Below is a small trained network, with its code and all its weights. Each question gives an input and a target symbol and asks what happens when units are switched off, that is, made to give their printed mean instead of their output.

import numpy as np


def w(rows, s, z=0):
    codes = np.array(rows[::2]) - 128.0
    scale = np.full(codes.shape[1], s)
    scale[-1] = z or s
    return codes * scale


def f(y):
    return np.maximum(y, 0)


def softmax(a):
    e = np.exp(a - a.max(-1, keepdims=True))
    return e / e.sum(-1, keepdims=True)


def log_softmax(a):
    a = a - a.max(-1, keepdims=True)
    return a - np.log(np.exp(a).sum(-1, keepdims=True))


def net(x, mask):
    ids = ['βγδεζηθμξστφψω'.index(c) for c in x.split()]
    T = len(ids)
    res = E[ids] + P[:T]
    q, k, v = (res @ M[0].T for M in (Q, K, V))
    z = softmax(np.where(np.tri(T) > 0, q @ k.T / 2**0.5, -1e9)) @ v
    res = res + np.where(mask[0], z, O[0][:, -1]) @ O[0][:, :-1]
    y = f(res @ A[0][:, :-1].T + A[0][:, -1])
    res = res + np.where(mask[1:17], y, B[0][:, -1]) @ B[0][:, :-1]
    return log_softmax(res[-1] @ U[:, :-1].T + U[:, -1])


Q, K, V, O, A, B = {}, {}, {}, {}, {}, {}
E = w([
[142,106,82,126,145],'β',
[140,101,178,96,229],'γ',
[130,50,88,11,156],'δ',
[157,104,24,183,98],'ε',
[153,94,61,150,129],'ζ',
[159,138,101,108,156],'η',
[155,176,132,84,202],'θ',
[154,182,77,158,141],'μ',
[159,136,91,111,156],'ξ',
[152,33,2,104,99],'σ',
[147,93,34,221,86],'τ',
[164,130,73,111,144],'φ',
[154,97,70,137,140],'ψ',
[158,203,143,52,217],'ω',
],0.0082)
P = w([
[121,162,150,55,93],'0',
[177,192,97,209,177],'1',
[231,28,177,41,124],'2',
[126,152,79,176,177],'3',
[202,54,144,16,111],'4',
[84,120,71,173,187],'5',
[187,56,120,20,96],'6',
[43,99,54,169,196],'7',
[173,59,116,12,104],'8',
[1,79,37,173,206],'9',
[171,66,93,15,105],'10',
],0.0091)
Q[0] = w([
[239,26,44,42,186],'head 1',
[228,2,63,48,170],'head 1',
],0.0098)
K[0] = w([
[37,112,52,155,201],'head 1',
[9,137,80,150,222],'head 1',
],0.012)
V[0] = w([
[89,168,66,240,3],'head 1',
[136,14,119,76,51],'head 1',
],0.0062)
O[0] = w([
[134,201,169,174,3,7],'head 1',
[229,2,199,163,99,174],'head 1',
],0.0093,0.0019)
A[0] = w([
[29,71,107,143,155,116],'neuron 1',
[154,161,151,85,161,216],'neuron 2',
[140,133,103,204,139,235],'neuron 3',
[93,76,122,129,120,126],'neuron 4',
[169,160,157,75,43,211],'neuron 5',
[118,107,67,208,139,252],'neuron 6',
[131,142,118,202,204,235],'neuron 7',
[120,125,155,93,50,208],'neuron 8',
[81,202,125,94,18,225],'neuron 9',
[78,150,67,101,114,243],'neuron 10',
[240,95,171,67,85,152],'neuron 11',
[111,160,114,81,113,192],'neuron 12',
[67,158,134,188,184,155],'neuron 13',
[193,118,229,113,2,90],'neuron 14',
[183,119,171,134,53,113],'neuron 15',
[208,117,127,74,98,154],'neuron 16',
],0.0092,0.0032)
B[0] = w([
[205,126,188,70,115,202],'neuron 1',
[95,130,71,153,136,194],'neuron 2',
[133,186,77,97,158,171],'neuron 3',
[161,100,185,101,148,184],'neuron 4',
[124,126,203,162,70,181],'neuron 5',
[134,168,81,66,164,218],'neuron 6',
[124,200,87,95,83,196],'neuron 7',
[128,198,186,146,24,167],'neuron 8',
[37,149,184,74,63,152],'neuron 9',
[75,121,112,86,110,214],'neuron 10',
[171,94,131,231,140,254],'neuron 11',
[72,115,110,130,114,169],'neuron 12',
[162,172,123,197,81,156],'neuron 13',
[244,254,173,39,142,158],'neuron 14',
[199,190,123,93,168,148],'neuron 15',
[116,118,85,196,154,236],'neuron 16',
],0.0085,0.0068)
U = w([
[69,98,140,182,85,253],'β',
[95,111,137,139,116,90],'γ',
[78,114,136,150,119,126],'δ',
[211,154,168,171,139,86],'ε',
[94,113,134,144,109,92],'ζ',
[145,62,95,238,222,135],'η',
[130,168,193,88,92,54],'θ',
[2,115,153,121,58,161],'μ',
[98,115,142,156,104,129],'ξ',
[125,148,173,107,86,86],'σ',
[110,121,146,136,101,99],'τ',
[81,126,78,68,163,131],'φ',
[145,95,160,17,164,110],'ψ',
[114,185,61,102,161,192],'ω',
],0.0077,0.0043)

Each question gives the input, a string of symbols that net reads in full, and the target symbol t.
The units are the heads (2 rows each of Q, K, V and O) and the neurons (one row each of A and B). Each row of codes is followed by its name. A weight is (code - 128) times the scale printed after its matrix; where a second scale follows, it is the last column's (O, A, B and U).
mask holds one flag per unit, heads first, then neurons. A switched-off unit (its flag False) gives its mean, the last column of its rows in O or B, instead of its output. The means were averaged over made-up inputs and are rounded, as every weight is.
A unit's drop is (log p(t) with every unit on - log p(t) with that unit switched off) / (log p(t) with every unit on - log p(t) with every unit switched off).
The circuit of an input: a set's keep is (log p(t) with only the set's units on - log p(t) with every unit switched off) / (log p(t) with every unit on - log p(t) with every unit switched off). Starting from the 12 units with the biggest drops (on a tie, the unit counted first), units are removed one at a time, each time the one whose removal leaves the highest keep (on an exact tie, the one counted first), for as long as the keep stays at least 0.8.
circuit, biggest first: the units of the circuit, biggest drop first
top k neurons: the k neurons with the biggest drops, biggest first
drop of u: that unit's drop, to one decimal
input τ ξ σ δ δ σ δ ε ψ σ δ, target ε: circuit, biggest first : (head 1; neuron 14; neuron 11)
input ζ σ δ ω β μ ω ε, target ω: circuit, biggest first : (neuron 6; neuron 3)
input σ μ σ τ γ, target θ: circuit, biggest first : (head 1; neuron 14)
input θ σ δ ψ β μ β μ σ ζ, target ω: top 2 neurons : (neuron 6; neuron 3)
input ψ θ τ, target ω: circuit, biggest first : (head 1)
input β δ σ, target η: circuit, biggest first : (neuron 11; neuron 16)
input ω δ φ ε β β σ δ σ, target η: circuit, biggest first : (head 1; neuron 11; neuron 16)
input δ δ ψ τ σ, target θ: circuit, biggest first : (head 1; neuron 14; neuron 9)
input σ ε σ δ σ ω ξ δ φ τ, target ω: top 2 neurons : (neuron 6; neuron 3)
input μ ψ μ ε δ σ ε, target ε: top 3 neurons : (neuron 14; neuron 11; neuron 15)
input δ σ δ σ γ, target ε: drop of neuron 11 : 0.2
input δ δ δ δ η, target η: drop of head 1 : 0.2
input δ δ δ ψ γ δ ω β δ σ ξ, target ε: drop of neuron 14 : 0.3
input δ μ δ σ τ, target ε: drop of neuron 10 : 0.1
input δ δ γ σ ω γ β ζ γ ω μ, target φ: top neuron : (neuron 11)
